Below are the code and all the weights of a small trained network. Each question names an input and a class and asks about switching units off, where a switched-off unit gives its printed mean instead of its output.

import numpy as np


def w(rows, s, z=0):
    codes = np.array(rows[::2]) - 128.0
    scale = np.full(codes.shape[1], s)
    scale[-1] = z or s
    return codes * scale


def norm(h):
    return h / np.sqrt((h * h).mean(-1, keepdims=True) + 1e-5)


def f(y):
    return y / 2 * (1 + np.tanh(0.7978845608 * (y + 0.044715 * y**3)))


def log_softmax(a):
    a = a - a.max(-1, keepdims=True)
    return a - np.log(np.exp(a).sum(-1, keepdims=True))


def net(x, mask):
    res = np.array(x, float).reshape(1, 7) / 4 @ E
    u = 0
    for l in range(2):
        y = f(norm(res) @ A[l][:, :-1].T + A[l][:, -1])
        res = res + np.where(mask[u : u + 3], y, B[l][:, -1]) @ B[l][:, :-1]
        u += 3
    return log_softmax(norm(res)[-1] @ U[:, :-1].T + U[:, -1])


A, B = {}, {}
E = w([
[151,114,155,120,105,147],'x0',
[89,120,140,161,126,138],'x1',
[118,122,141,147,111,132],'x2',
[75,123,254,101,159,63],'x3',
[114,115,142,127,132,148],'x4',
[45,194,111,40,29,168],'x5',
[132,146,110,150,114,96],'x6',
],0.0053)
A[0] = w([
[81,122,234,62,145,42,145],'0.n0',
[59,147,92,43,43,132,3],'0.n1',
[169,142,11,154,107,254,112],'0.n2',
],0.0057,0.0018)
B[0] = w([
[139,66,1,59,38,75,249],'0.n0',
[239,191,157,155,228,179,212],'0.n1',
[57,28,135,63,37,66,252],'0.n2',
],0.0077,0.0043)
A[1] = w([
[151,87,101,130,192,108,192],'1.n0',
[130,254,150,101,119,215,71],'1.n1',
[183,111,149,154,141,156,253],'1.n2',
],0.0093,0.0017)
B[1] = w([
[114,162,161,152,100,194,204],'1.n0',
[181,255,225,174,190,181,252],'1.n1',
[128,193,144,157,190,113,156],'1.n2',
],0.01,0.0036)
U = w([
[115,2,46,84,61,79,255],'0',
[202,216,186,252,220,210,1],'1',
],0.0081,0.00013)

Each question gives the input, the list of numbers given to net, and the class t.
The units are the neurons (one row each of A and B). Each row of codes is followed by its name. A weight is (code - 128) times the scale printed after its matrix; where a second scale follows, it is the last column's (A, B and U).
mask holds one flag per neuron, layer by layer. A switched-off neuron (its flag False) gives its mean, the last column of its row in B, instead of its output. The means were averaged over made-up inputs and are rounded, as every weight is.
A unit's drop is (log p(t) with every unit on - log p(t) with that unit switched off) / (log p(t) with every unit on - log p(t) with every unit switched off).
The circuit of an input: a set's keep is (log p(t) with only the set's units on - log p(t) with every unit switched off) / (log p(t) with every unit on - log p(t) with every unit switched off). Starting from all 6 units, units are removed one at a time, each time the one whose removal leaves the highest keep (on an exact tie, the one counted first), for as long as the keep stays at least 0.8.
units of the circuit, in order: the units of the circuit, biggest drop first
k most important neurons: the k neurons with the biggest drops, biggest first
top k neurons in layer l: the k neurons of layer l with the biggest drops, biggest first
drop when u is switched off: that unit's drop, to one decimal
input [-6,8,1,5,-3,-4,-7], class 0: units of the circuit, in order => (0.n0)
input [6,-4,8,2,-2,3,4], class 1: 2 most important neurons => (0.n2, 0.n1)
input [-8,5,-5,4,5,5,-2], class 1: 2 most important neurons => (0.n2, 0.n1)
input [3,-3,7,-2,-4,4,8], class 1: 2 most important neurons => (0.n0, 0.n1)
input [6,6,-1,5,-6,7,1], class 1: 3 most important neurons => (0.n2, 0.n1, 1.n1)
input [-4,6,8,2,-5,-1,6], class 0: 2 most important neurons => (1.n1, 0.n1)
input [5,-4,7,4,3,-4,-6], class 0: 3 most important neurons => (0.n1, 0.n0, 1.n1)
input [5,-1,-6,-3,-6,-3,5], class 0: 3 most important neurons => (0.n1, 1.n1, 0.n2)
input [5,-7,-6,8,7,-6,6], class 0: 3 most important neurons => (0.n0, 1.n1, 0.n1)
input [7,-1,7,-3,2,5,-4], class 1: 2 most important neurons => (0.n1, 0.n0)
input [1,2,-5,5,0,-4,4], class 0: top 2 neurons in layer 0 => (0.n0, 0.n1)
input [2,-5,8,2,0,3,-1], class 1: top 2 neurons in layer 0 => (0.n2, 0.n1)
input [-4,-6,-5,3,0,6,4], class 1: top 2 neurons in layer 0 => (0.n1, 0.n2)
input [6,7,7,-8,1,-5,-8], class 0: units of the circuit, in order => (0.n2)
input [-4,-2,1,-1,0,3,-4], class 1: drop when 0.n1 is switched off => 4.3
input [2,7,5,2,-8,1,1], class 0: drop when 1.n0 is switched off => 0.0
